Below are the code and all the weights of a small trained network. Each question names an input and a class and asks about switching units off, where a switched-off unit gives its printed mean instead of its output.

import numpy as np


def w(rows, s, z=0):
    codes = np.array(rows[::2]) - 128.0
    scale = np.full(codes.shape[1], s)
    scale[-1] = z or s
    return codes * scale


def norm(h):
    return h / np.sqrt((h * h).mean(-1, keepdims=True) + 1e-5)


def f(y):
    return y / 2 * (1 + np.tanh(0.7978845608 * (y + 0.044715 * y**3)))


def log_softmax(a):
    a = a - a.max(-1, keepdims=True)
    return a - np.log(np.exp(a).sum(-1, keepdims=True))


def net(x, mask):
    res = np.array(x, float).reshape(1, 6) / 4 @ E
    u = 0
    for l in range(2):
        y = f(norm(res) @ A[l][:, :-1].T + A[l][:, -1])
        res = res + np.where(mask[u : u + 15], y, B[l][:, -1]) @ B[l][:, :-1]
        u += 15
    return log_softmax(norm(res)[-1] @ U[:, :-1].T + U[:, -1])


A, B = {}, {}
E = w([
[119,87,82,177,184,134,155,164,104,43,150],'x0',
[48,150,78,105,116,196,101,235,218,128,59],'x1',
[240,35,82,61,75,154,145,146,179,118,125],'x2',
[189,185,137,94,210,189,117,91,158,104,113],'x3',
[168,130,112,98,181,68,199,181,54,193,3],'x4',
[160,169,115,127,159,58,102,183,174,147,188],'x5',
],0.0039)
A[0] = w([
[196,24,76,29,77,119,158,104,168,106,143,62],'L0N1',
[162,132,137,122,172,168,102,90,160,174,110,5],'L0N2',
[71,81,162,111,19,119,195,149,95,125,120,52],'L0N3',
[110,37,65,209,180,133,178,159,127,74,169,19],'L0N4',
[101,73,117,148,85,223,120,74,58,122,62,57],'L0N5',
[124,150,84,167,145,214,69,251,144,150,107,61],'L0N6',
[211,127,168,132,134,109,173,106,55,109,206,70],'L0N7',
[134,159,165,82,24,91,68,67,176,225,91,76],'L0N8',
[168,189,118,51,184,177,94,91,139,108,120,39],'L0N9',
[153,65,165,146,113,63,141,59,86,140,161,31],'L0N10',
[72,82,94,125,80,183,133,39,79,115,57,74],'L0N11',
[124,86,125,190,120,187,132,71,218,138,217,95],'L0N12',
[59,3,96,169,37,68,93,149,117,225,139,67],'L0N13',
[166,168,108,147,152,14,77,191,185,156,188,51],'L0N14',
[126,119,150,149,61,196,127,71,72,66,40,37],'L0N15',
],0.0048,0.0027)
B[0] = w([
[143,120,101,253,145,185,63,165,122,243,79,254],'L0N1',
[134,145,94,140,123,120,167,167,107,109,138,105],'L0N2',
[147,153,104,144,119,138,193,138,144,141,149,181],'L0N3',
[157,168,147,90,133,152,90,179,72,71,119,195],'L0N4',
[128,102,173,124,159,102,155,177,180,140,182,198],'L0N5',
[101,86,126,71,110,127,111,69,82,145,171,210],'L0N6',
[82,88,99,48,136,154,98,112,121,129,133,209],'L0N7',
[146,151,216,85,134,181,93,209,37,46,127,226],'L0N8',
[147,170,110,129,128,175,221,145,106,108,153,153],'L0N9',
[101,133,73,83,139,118,121,100,115,159,189,194],'L0N10',
[124,120,158,127,173,104,151,163,185,146,186,202],'L0N11',
[173,128,131,130,64,56,165,112,136,111,36,243],'L0N12',
[152,240,52,138,116,113,198,135,124,100,167,244],'L0N13',
[123,64,191,130,190,133,196,168,227,146,197,188],'L0N14',
[125,118,200,117,191,116,146,154,182,142,168,176],'L0N15',
],0.0063,0.0026)
A[1] = w([
[114,146,162,220,3,169,113,48,203,83,166,7],'L1N1',
[120,34,51,181,200,117,110,175,93,10,116,128],'L1N2',
[77,114,100,74,137,127,154,143,129,159,13,69],'L1N3',
[145,93,183,87,142,95,172,166,99,181,55,89],'L1N4',
[137,96,184,92,89,93,171,86,96,171,107,82],'L1N5',
[62,207,156,185,166,113,110,110,96,113,143,95],'L1N6',
[50,169,42,74,104,174,125,188,184,115,89,90],'L1N7',
[148,121,100,121,160,66,223,132,81,184,50,81],'L1N8',
[27,189,187,207,174,108,100,81,100,173,133,89],'L1N9',
[86,115,151,132,96,183,210,70,111,132,87,114],'L1N10',
[178,172,130,108,203,228,163,48,169,120,86,96],'L1N11',
[146,121,95,86,83,155,72,98,161,203,138,138],'L1N12',
[198,97,150,128,137,93,122,178,220,169,181,173],'L1N13',
[149,123,104,142,159,86,109,8,85,145,158,18],'L1N14',
[5,123,114,87,95,170,117,163,205,139,65,67],'L1N15',
],0.0052,0.0021)
B[1] = w([
[89,159,141,112,156,54,82,84,168,82,38,222],'L1N1',
[128,211,255,93,100,168,121,151,115,161,107,226],'L1N2',
[125,91,147,168,142,89,53,81,139,86,162,163],'L1N3',
[93,147,162,143,112,131,113,107,155,62,135,186],'L1N4',
[157,113,152,126,183,192,99,143,149,71,172,136],'L1N5',
[215,85,67,149,87,166,164,177,120,161,59,200],'L1N6',
[178,108,107,100,152,98,124,51,39,160,203,219],'L1N7',
[91,130,122,119,53,107,58,43,239,40,108,198],'L1N8',
[166,48,101,181,128,213,118,175,157,190,75,220],'L1N9',
[135,110,123,145,152,86,121,180,170,122,203,138],'L1N10',
[67,182,23,173,36,30,196,174,111,163,201,191],'L1N11',
[79,105,147,153,171,120,128,132,68,143,105,172],'L1N12',
[44,111,152,176,172,152,174,103,139,110,101,252],'L1N13',
[115,63,99,48,128,135,85,140,126,157,173,159],'L1N14',
[198,51,126,72,190,116,132,79,86,141,192,203],'L1N15',
],0.0059,0.0029)
U = w([
[137,36,80,35,182,119,55,56,47,186,236,131],'0',
[191,69,63,254,111,208,75,165,138,237,24,217],'1',
[95,159,131,128,97,33,34,40,215,24,47,131],'2',
[74,98,207,148,213,129,209,175,230,153,209,67],'3',
[147,248,8,151,44,78,224,144,93,139,193,187],'4',
[185,220,234,78,101,207,72,207,24,93,113,2],'5',
],0.0097,0.0015)

Each question gives the input, the list of numbers given to net, and the class t.
The units are the neurons (one row each of A and B). Each row of codes is followed by its name. A weight is (code - 128) times the scale printed after its matrix; where a second scale follows, it is the last column's (A, B and U).
mask holds one flag per neuron, layer by layer. A switched-off neuron (its flag False) gives its mean, the last column of its row in B, instead of its output. The means were averaged over made-up inputs and are rounded, as every weight is.
A unit's drop is (log p(t) with every unit on - log p(t) with that unit switched off) / (log p(t) with every unit on - log p(t) with every unit switched off).
The circuit of an input: a set's keep is (log p(t) with only the set's units on - log p(t) with every unit switched off) / (log p(t) with every unit on - log p(t) with every unit switched off). Starting from the 12 units with the biggest drops (on a tie, the unit counted first), units are removed one at a time, each time the one whose removal leaves the highest keep (on an exact tie, the one counted first), for as long as the keep stays at least 0.8.
units of the circuit, in order: the units of the circuit, biggest drop first
most important unit: the unit with the biggest drop
top k neurons: the k neurons with the biggest drops, biggest first
top k neurons in layer l: the k neurons of layer l with the biggest drops, biggest first
input [5,-7,-2,-8,0,-8], class 3: units of the circuit, in order => L0N5; L0N11
input [8,-7,7,5,3,-3], class 5: top neuron in layer 0 => L0N4
input [-1,6,7,-8,-5,5], class 4: top 4 neurons => L0N13; L1N9; L1N7; L1N6
input [1,7,7,4,-1,-7], class 0: top 4 neurons in layer 1 => L1N15; L1N7; L1N9; L1N6
input [-8,-6,2,-4,7,5], class 5: top 2 neurons in layer 0 => L0N8; L0N12
input [4,-2,-8,6,8,-3], class 1: top 2 neurons => L1N9; L1N6
input [-5,3,-8,7,-8,4], class 1: units of the circuit, in order => L1N9; L1N6
input [-5,1,-5,5,5,0], class 1: top 2 neurons => L0N12; L1N9
input [1,6,5,-2,1,-8], class 3: top 3 neurons in layer 0 => L0N5; L0N11; L0N15
input [-8,-6,-3,-7,3,3], class 5: top 3 neurons => L0N8; L1N11; L1N5
input [6,-5,-7,6,-3,-1], class 1: top 2 neurons in layer 1 => L1N9; L1N6
input [5,0,3,3,-2,2], class 5: top 2 neurons => L1N2; L0N4
input [6,4,-1,-7,2,-1], class 4: top 2 neurons in layer 0 => L0N13; L0N8
input [-1,8,-4,1,3,-8], class 0: units of the circuit, in order => L1N15
input [7,2,2,7,-6,6], class 4: units of the circuit, in order => L1N11; L0N9
input [-6,-2,-5,-5,-6,6], class 2: top 2 neurons => L1N1; L0N1
input [6,-6,7,-8,-6,-5], class 4: top 2 neurons => L0N13; L1N9
input [-8,3,4,5,-4,-5], class 5: top 3 neurons in layer 0 => L0N8; L0N13; L0N14
input [1,-2,3,4,6,-5], class 2: top 2 neurons => L1N8; L0N14
input [-4,-1,7,-4,-1,-1], class 1: most important unit => L0N1
input [-6,1,-1,1,-2,5], class 5: top 4 neurons in layer 0 => L0N8; L0N11; L0N5; L0N15
input [6,3,3,-4,-4,5], class 5: top 2 neurons => L0N4; L1N2
input [8,-7,-8,2,8,-3], class 1: top 4 neurons => L1N9; L0N12; L1N6; L0N8
input [-6,-4,3,-1,1,8], class 3: top 2 neurons => L0N14; L1N13
input [-7,5,-8,-8,3,-1], class 1: top 3 neurons in layer 0 => L0N12; L0N4; L0N9
input [0,2,-6,-2,4,1], class 1: top 2 neurons => L1N9; L0N12
